Here is a tiny trained network, its code and every weight. The questions are about switching its units off for an input and a target symbol, where a switched-off unit gives its printed mean instead of its output.

import numpy as np


def w(rows, s, z=0):
    codes = np.array(rows[::2]) - 128.0
    scale = np.full(codes.shape[1], s)
    scale[-1] = z or s
    return codes * scale


def f(y):
    return np.maximum(y, 0)


def softmax(a):
    e = np.exp(a - a.max(-1, keepdims=True))
    return e / e.sum(-1, keepdims=True)


def log_softmax(a):
    a = a - a.max(-1, keepdims=True)
    return a - np.log(np.exp(a).sum(-1, keepdims=True))


def net(x, mask):
    ids = ['ΓΔΛΣΦεζητ'.index(c) for c in x.split()]
    T = len(ids)
    res = E[ids] + P[:T]
    r = res
    for j in range(2):
        rows = slice(3 * j, 3 * j + 3)
        q, k, v = (r @ M[0][rows].T for M in (Q, K, V))
        z = softmax(np.where(np.tri(T) > 0, q @ k.T / 3**0.5, -1e9)) @ v
        o = O[0][rows]
        res = res + np.where(mask[j], z, o[:, -1]) @ o[:, :-1]
    y = f(res @ A[0][:, :-1].T + A[0][:, -1])
    res = res + np.where(mask[2:18], y, B[0][:, -1]) @ B[0][:, :-1]
    return log_softmax(res[-1] @ U[:, :-1].T + U[:, -1])


Q, K, V, O, A, B = {}, {}, {}, {}, {}, {}
E = w([
[191,112,156,212,62,81,82,136,143],'Γ',
[69,80,212,118,193,100,131,143,81],'Δ',
[129,117,106,134,140,158,31,47,108],'Λ',
[160,76,208,155,147,58,174,94,174],'Σ',
[179,103,141,159,234,152,76,73,197],'Φ',
[131,110,196,140,111,113,130,109,218],'ε',
[109,174,14,66,115,138,117,199,164],'ζ',
[139,142,104,66,96,77,117,69,78],'η',
[71,161,38,173,97,88,153,69,7],'τ',
],0.017)
P = w([
[97,255,172,170,191,160,106,200,140],'0',
[128,116,146,66,90,109,108,118,145],'1',
[117,126,130,67,108,90,90,120,128],'2',
[90,121,144,71,99,64,106,132,118],'3',
[104,126,142,87,135,48,98,133,123],'4',
[99,139,125,80,154,47,72,139,110],'5',
[111,137,92,95,163,57,53,137,120],'6',
[131,147,115,121,154,33,63,137,151],'7',
[130,146,111,129,165,31,65,143,163],'8',
],0.0085)
Q[0] = w([
[27,154,148,129,151,66,49,137,162],'h0',
[159,73,136,147,119,249,201,124,85],'h0',
[102,176,173,113,99,150,178,81,169],'h0',
[144,173,94,220,131,107,125,207,120],'h1',
[54,191,99,130,159,63,128,105,175],'h1',
[163,139,95,155,147,208,252,161,110],'h1',
],0.014)
K[0] = w([
[141,194,142,233,161,163,140,194,108],'h0',
[169,8,106,42,121,63,143,95,130],'h0',
[138,95,72,132,125,81,88,207,121],'h0',
[152,230,184,138,130,191,125,100,123],'h1',
[130,227,98,138,152,52,148,127,147],'h1',
[177,112,210,21,164,192,194,49,118],'h1',
],0.012)
V[0] = w([
[159,144,120,139,157,184,215,53,199],'h0',
[121,88,89,118,155,122,32,64,154],'h0',
[221,147,78,87,158,6,135,94,127],'h0',
[101,172,116,77,133,90,129,184,176],'h1',
[141,165,98,204,72,151,136,209,99],'h1',
[51,163,79,155,152,100,178,68,161],'h1',
],0.017)
O[0] = w([
[69,173,152,61,170,138,180,84,168,102],'h0',
[125,152,105,110,183,195,49,116,101,123],'h0',
[248,131,162,72,163,103,151,87,121,119],'h0',
[137,126,71,75,115,151,131,177,171,217],'h1',
[120,128,55,104,173,71,99,92,126,253],'h1',
[153,66,104,130,114,176,121,67,121,143],'h1',
],0.013,0.0072)
A[0] = w([
[146,97,74,198,86,65,118,149,161,95],'n0',
[145,233,58,119,93,130,185,140,70,100],'n1',
[194,168,64,152,169,83,237,99,124,119],'n2',
[128,2,86,99,148,232,196,121,123,132],'n3',
[138,215,224,222,91,159,173,63,66,4],'n4',
[118,122,97,159,113,135,60,163,90,53],'n5',
[84,207,151,99,29,148,131,134,103,23],'n6',
[178,187,198,190,73,211,104,137,215,58],'n7',
[119,48,100,148,243,86,140,164,150,72],'n8',
[107,152,178,52,12,119,77,99,71,138],'n9',
[118,115,166,104,209,173,216,223,23,101],'n10',
[116,123,155,121,80,91,152,86,195,144],'n11',
[239,157,158,87,161,144,100,153,72,112],'n12',
[136,62,90,153,103,98,101,171,104,76],'n13',
[166,227,92,97,152,126,131,50,162,107],'n14',
[37,141,127,146,126,166,168,100,179,34],'n15',
],0.0073,0.0031)
B[0] = w([
[148,132,159,88,224,173,182,126,131,253],'n0',
[172,77,194,156,145,165,101,34,173,166],'n1',
[106,64,199,78,52,124,77,124,133,210],'n2',
[50,168,153,121,51,206,186,114,148,195],'n3',
[44,14,208,58,48,154,3,207,139,150],'n4',
[188,58,232,116,46,52,154,148,163,201],'n5',
[212,195,79,161,135,99,185,157,83,159],'n6',
[53,245,89,47,124,97,174,19,189,159],'n7',
[156,158,104,131,51,109,110,116,70,209],'n8',
[158,140,103,249,172,122,107,187,133,172],'n9',
[133,48,147,230,96,143,167,190,209,142],'n10',
[180,93,102,106,87,80,68,104,91,183],'n11',
[78,208,65,194,128,108,207,199,68,206],'n12',
[68,158,111,146,226,204,111,134,114,227],'n13',
[113,89,235,158,134,135,170,201,128,222],'n14',
[250,174,31,146,164,92,110,42,116,190],'n15',
],0.0074,0.012)
U = w([
[128,87,119,98,222,52,68,123,144,222],'Γ',
[79,65,131,166,151,136,173,141,172,3],'Δ',
[98,148,131,102,72,163,4,121,116,25],'Λ',
[113,94,180,70,85,116,138,96,155,37],'Σ',
[99,155,167,76,198,175,145,86,130,88],'Φ',
[97,166,68,141,96,98,129,64,185,71],'ε',
[127,81,70,22,147,163,118,153,143,190],'ζ',
[194,172,140,94,98,176,157,138,49,227],'η',
[133,52,121,112,158,169,134,44,94,212],'τ',
],0.0038,0.0017)

Each question gives the input, a string of symbols that net reads in full, and the target symbol t.
The units are the heads (3 rows each of Q, K, V and O) and the neurons (one row each of A and B). Each row of codes is followed by its name. A weight is (code - 128) times the scale printed after its matrix; where a second scale follows, it is the last column's (O, A, B and U).
mask holds one flag per unit, heads first, then neurons. A switched-off unit (its flag False) gives its mean, the last column of its rows in O or B, instead of its output. The means were averaged over made-up inputs and are rounded, as every weight is.
A unit's drop is (log p(t) with every unit on - log p(t) with that unit switched off) / (log p(t) with every unit on - log p(t) with every unit switched off).
The circuit of an input: a set's keep is (log p(t) with only the set's units on - log p(t) with every unit switched off) / (log p(t) with every unit on - log p(t) with every unit switched off). Starting from the 12 units with the biggest drops (on a tie, the unit counted first), units are removed one at a time, each time the one whose removal leaves the highest keep (on an exact tie, the one counted first), for as long as the keep stays at least 0.8.
units of the circuit, in order: the units of the circuit, biggest drop first
k most important neurons: the k neurons with the biggest drops, biggest first
which heads matter: for each layer, one digit per head in row order, 1 if its drop is at least 0.15 and else 0, layers parted by /
input Σ τ η Δ Σ τ Λ Λ, target τ: units of the circuit, in order => h1
input Σ Λ Φ ε, target Σ: which heads matter => 10
input Φ Γ η ζ Σ, target ζ: which heads matter => 01
input Δ Φ ζ Λ Γ, target Δ: which heads matter => 10
input Λ ζ ε η η Σ, target Λ: which heads matter => 10
input Σ Φ Λ η η η Λ Δ, target Σ: units of the circuit, in order => h0, n4, h1
input Γ Λ Γ η Λ η, target Γ: which heads matter => 01
input η Γ Λ η Γ τ η η ε, target η: units of the circuit, in order => h0, n12
input η Φ Σ ε, target η: units of the circuit, in order => h0, h1
input Σ ζ η Δ, target ζ: which heads matter => 01
input Γ Γ Γ η Γ ε, target Γ: units of the circuit, in order => h1, n3
input Σ τ τ, target Σ: which heads matter => 10
input ζ τ η Φ Λ, target ζ: which heads matter => 01
input ζ Σ Φ, target ζ: units of the circuit, in order => h1
input Λ η η η Λ, target Λ: which heads matter => 11
input Φ ε η Σ Λ Σ Σ τ τ, target Φ: which heads matter => 10
input τ Σ Σ η τ Φ Δ, target τ: which heads matter => 01
input Φ ε Λ η Σ, target Φ: which heads matter => 10
input ε Σ τ η Γ Γ η Σ, target ε: units of the circuit, in order => h0, n15
input ζ Δ Γ η τ Δ Φ ζ, target ζ: most important neuron => n0
input Λ η ζ Λ, target Λ: 2 most important neurons => n0, n3
input η ζ τ Δ, target η: which heads matter => 10
input Λ τ Φ ζ Φ Λ η, target Λ: 2 most important neurons => n0, n3
input η ε Δ, target Δ: units of the circuit, in order => h1, n10
input ε Λ Σ η ζ η, target ε: 2 most important neurons => n15, n0
input τ Σ Γ Σ Δ ε Γ Γ, target τ: units of the circuit, in order => h1, n0
input Λ η Λ Φ Σ Λ η ε τ, target Λ: units of the circuit, in order => h0
